[[135 138 133 133 132 131 141 136 133 129 129 129]
 [125 123 124 123 122 128 125 126 123 123 128 123]
 [122 134 117 111 118 122 134 132 112 121 121 123]
 [134 134 140 137 137 132 137 134 136 135 131 135]
 [118 135 115 105 112 122 131 132 104 120 124 121]
 [131 126 133 139 133 130 126 126 142 133 130 133]
 [126 135 120 112 117 123 139 136 108 119 124 122]
 [125 122 127 130 128 127 119 123 132 131 127 131]
 [133 129 131 131 134 130 131 130 129 130 130 129]
 [136 126 141 149 142 136 128 128 151 136 134 134]] ans = 138

[[136 130 131 123 127 130 127 124]
 [137 123 137 126 133 129 125 122]
 [124 108 127 153 130 138 120 124]
 [130 119 141 123 147 123 128 115]
 [111 128 119 143 117 129 124 142]
 [137 124 143 123 131 122 119 123]
 [134 128 133 128 122 129 121 128]] ans = 130

[[120 130 118 117 123 126 142 141 149 108]
 [123 134 137 130 128 119 129 121 133 127]
 [133 124 115 122 114 152 129 140 124 120]
 [118 106 136 133 128 137 130 147 131 111]
 [123 142 130 124 136 145 134 139 135 134]] ans = 130

[[117 116 140 139 114 142 142 114 107 149 107 107]
 [139 139 117 117 141 114 114 141 148 107 149 149]
 [132 132 124 125 116 141 141 116 109 147 109 109]
 [119 119 137 137 116 140 140 116 110 147 109 109]
 [120 120 136 136 124 133 133 123 123 133 123 123]] ans = 116

[[122 147 110 122 143 139 111 136]
 [122 146 110 122 143 139 112 136]
 [122 147 110 122 143 139 111 136]
 [122 146 110 122 143 139 111 136]
 [118  98 156 119 105 131 151 134]
 [122 147 110 122 144 139 111 136]
 [111 140 119 111 134 146 123 146]
 [122 146 111 122 142 139 112 136]
 [122 146 111 122 142 139 112 136]
 [114 105 151 114 110 137 148 139]
 [122 146 110 122 143 139 112 136]] ans = 147

[[140 146 118 108 136 110 149 139]
 [106 119 149 141 107 138 111 104]
 [103 123 152 138 103 134 114 101]
 [101 125 154 136 102 132 115 100]
 [104 120 152 139 105 136 112 103]] ans = 146
---
array([[143, 135, 132, 131, 129, 130, 139],
       [151, 130, 136, 132, 129, 130, 133],
       [143, 141, 132, 135, 130, 129, 131]]) out 130

array([[137, 121, 123, 101, 147, 121],
       [124, 111, 120, 131, 129, 117]]) out 129

array([[113, 145, 123, 124, 131, 124, 131],
       [118, 123, 132, 117, 133, 139, 104],
       [122, 121, 107, 124, 123, 119, 144]]) out 139

array([[117, 124, 147, 120],
       [116, 123, 150, 114]]) out 150

array([[130, 123, 153, 135],
       [117, 148, 116, 124]]) out 116

array([[134, 136, 150, 114],
       [111, 116, 134, 115],
       [129, 116, 116, 133]]) out 134

array([[128, 132, 132, 149, 114, 128],
       [128, 129, 129, 151, 116, 124],
       [128, 132, 132, 150, 114, 128]]) out 116

array([[133, 146, 144, 141],
       [144, 139, 153, 133],
       [122, 128, 125, 115]]) out 153
---
132  112  134  101  153  125  142
114  132  114  138  154  115  111
117  143  144  111  138  147  113
: 113

143  116  103  139  103: 103

122  139  149  107  156: 156

127  126  136  124  133  149: 149

113  147  149  137  124  114  149
109  142  144  147  144  111  145
113  127  138  140  143  115  142
: 142

126  153  131  129  134
128  133  129  128  129
130  131  123  128  132
: 132

142  118  115  117  145  122  107
140  108  113  111  135  126  106
121  125  104  141  140  114  106
: 106

115  150  156  134  143  132  133
121  113  129  142  135  138  138
: 138

113  124  155  145: 145
---
[119 100 103 100] ==> 119, 103

[146 101 133 138 136 116 135] ==> 146, 138

[[116 129 154 119 104 115]
 [112 130 118 128 138 136]
 [136 124 109 129 139 134]] ==> 154, 139

[123 139 104 134 109 110 100] ==> 139, 134

[156 144 128 137] ==> 156, 144

[[138 129 116 125 135]
 [102 134 148 147 118]
 [128 126 118 136 138]] ==> 148, 147
---
[128 120 109 119 150] -> 128
[119  99 120 149] -> 119
[141 118 106 136 129 114 126] -> 141
[125 107 149 110 119 120 114] -> 125
[148 129 105 141] -> 148
[119 110 104 128] -> 119
[124  98 132 104 137 116] -> 124
---
[[111 118 127 119 134 126 130]
 [133 108 126 119 134 133 153]
 [104 144 127 121 140 126 130]] => 126

[[106 129 120 120 107 112]
 [134 140 133 118 124 134]
 [134 134 131 119 121 133]] => 121

[[132 117 151 132 148 133 127]
 [116 135 136 145 139 119 142]
 [117 122 140 108 120 127 133]] => 127

[[144 121 130 123 131]
 [110 136 123 141 127]
 [126 131 144  99 129]] => 99

[[126 118 123 131 126]
 [114 104 121 125 130]
 [117 123 124 127 134]] => 127

[[139 122 114 123 135 111 129]
 [109 130 135 135 134 142 132]
 [124 131 117 131 105 137 123]] => 137

[[134 126 123 127 116 127 117]
 [124 131 122 122 128 114 129]
 [134 105 143 112 118 103 138]] => 103
---
[[120 115 108 128 151 151]
 [136 125 124 146 114 137]] -> 108

[133 129 154 125 128] -> 154

[112 116 147  98 103 129 133] -> 147

[114 106 128 122 139 138] -> 128

[149 141 144 124] -> 144

[[123 119 132 135 141 119 133]
 [112 115 131 138 122 132 132]
 [126 131 134 131 106 134 138]] -> 132

[[127 124 129 109 131 121]
 [129 121 152 132 143 138]] -> 129

[138 147 120 106 134] -> 120

[[142 128 145 126 121]
 [107 121 103 145 139]] -> 145
---
array([[125, 108, 109, 112],
       [156, 119, 148, 125]]) gives 109

array([[126, 141, 103, 137, 116, 139, 113],
       [149, 131, 142, 128, 124, 126, 136],
       [132, 126, 116, 135, 115, 144, 120]]) gives 126

array([[125, 136, 130, 123, 136],
       [113, 125,  99, 118, 117]]) gives 123

array([[128, 131, 117, 126, 106],
       [136, 146, 130, 131, 127],
       [117, 126, 108, 118, 113]]) gives 131

array([[145, 154, 109, 156, 156],
       [129, 150, 154, 157, 138]]) gives 156

array([[129, 127, 130, 127],
       [117, 151, 138, 132],
       [116, 132, 111, 138]]) gives 138

array([[133, 139, 133, 124],
       [113, 105, 148, 113],
       [132, 132, 127, 132]]) gives 148

array([[156, 138, 127, 128, 117, 137, 102],
       [150, 137, 133, 131, 101, 135, 110]]) gives 137
---
[[102 150 115 134]
 [108 133 136 130]] >> 115

[[130 147 112 111 150 117 117]
 [151 108 106 114 148 136 122]] >> 117

[[139 148 151 107 154 130]
 [148 156 151 104 153 144]] >> 154

[[132 119 138 142]
 [157 139 111 150]] >> 138

[[151 117 126 128 116 130]
 [146 136 129 129 127 128]] >> 116

[[117 147 122 119 140]
 [134 122 123 103 119]] >> 119

[[152 130 121 155 113]
 [118 103 117 130 104]] >> 155

[[146 157 136 121 114 110 155]
 [129 155 130 121 117 106 140]] >> 110

[[133 128 128 128 134 149]
 [128 129 131 149 136 128]] >> 134
---
[[113 116 149 115 129]
 [144 121 135 103 108]] Answer: 144

[[137 114 136 138]
 [136 136 147 152]] Answer: 136

[[108 126 116 126]
 [131 142 137 103]] Answer: 131

[[136 146 125 105 124]
 [111 133 124 115 141]] Answer: 111

[[123 100 137 150 120 129]
 [123 141 132 127 113 138]] Answer: 123

[[138 130 117 139 139]
 [125 118 141 126 149]] Answer: 125

[[126 125 131 148]
 [110 125 151 120]] Answer: 110

[[139 130 118 107  99 115]
 [127 155 132 128 115 151]] Answer: 127

[[118 116 154 135 128 129]
 [137 144 119 125 120 132]] Answer: 137

[[109 119 133 152]
 [142 120 129 127]] Answer: 142
---
136  118  128  122  131  124
136  106  138  130  113  128
139  139  142  132  121  131
-> 139

127  122  135  123
127  128  129  127
133  149  109  144
-> 149

154  103  108  148
104  102  104  154
102  103  105  153
-> 103

148  146  149  148
148  148  149  146
111  108  115  108
-> 108

121  129  119  128  119  132
121  150  134  140  136  130
122  150  134  141  139  129
-> 150

151  142  130  110  120
121  106  106  118  132
147  150  141  122  120
-> 150

129  129  135  137
131  128  116  130
105  103  148  119
-> 103

147  129  111  127
114  117  118  157
127  135  138  155
-> 135

149  121  124  117  128
118  129  141  144  124
128  128  136  148  139
-> 128
---
[[112 112 110 118 112]
 [113 106  98 138 102]
 [137 133 130 134 133]] | 138

[[145 145 148 129 124 138]
 [136 138 157 124 135 104]] | 124

[[127 132 125 122 125 157 123]
 [134 128 126 116 103 108 135]] | 157

[[117 156 102 109 128]
 [142 134 129 132 124]] | 109

[[137 126 130 127 123 141 147]
 [122 140 125 120 132 121 107]] | 141

[[128 130 126 137]
 [137 122 126 101]] | 126

[[128 106 129 140 121 153 143]
 [110 126 114 120 145 134 125]
 [113 149 148 149 139 121 119]] | 134
---
Q:
[[107 105 148 133]
 [131 132 153 115]]
A: 107, 115

Q: [120 142 128 139 135 113 106]
A: 120, 106

Q:
[[131 117 123 125]
 [120 149 132 136]
 [124 156 140 148]]
A: 131, 148

Q:
[[130 118 111 149 137 139]
 [130 118 111 151 137 139]]
A: 130, 139

Q: [128 114 142 128 100 120 125]
A: 128, 125

Q: [139 119 152 120 139 154 147]
A: 139, 147
---
[150 146 132 124 119 110 142]	119

[[130 118 127 125 145 134 114]
 [124 124 136 125 109 132 124]
 [135 124 133 132 106 134 148]]	145

[129 140 137 119 103 114 123]	103

[152 137 109 118 108 141 131]	108

[101 125 143 126 127 108 123]	127

[[125 111 124 120 123 123 142]
 [143 128 136 129 107 126 139]]	123
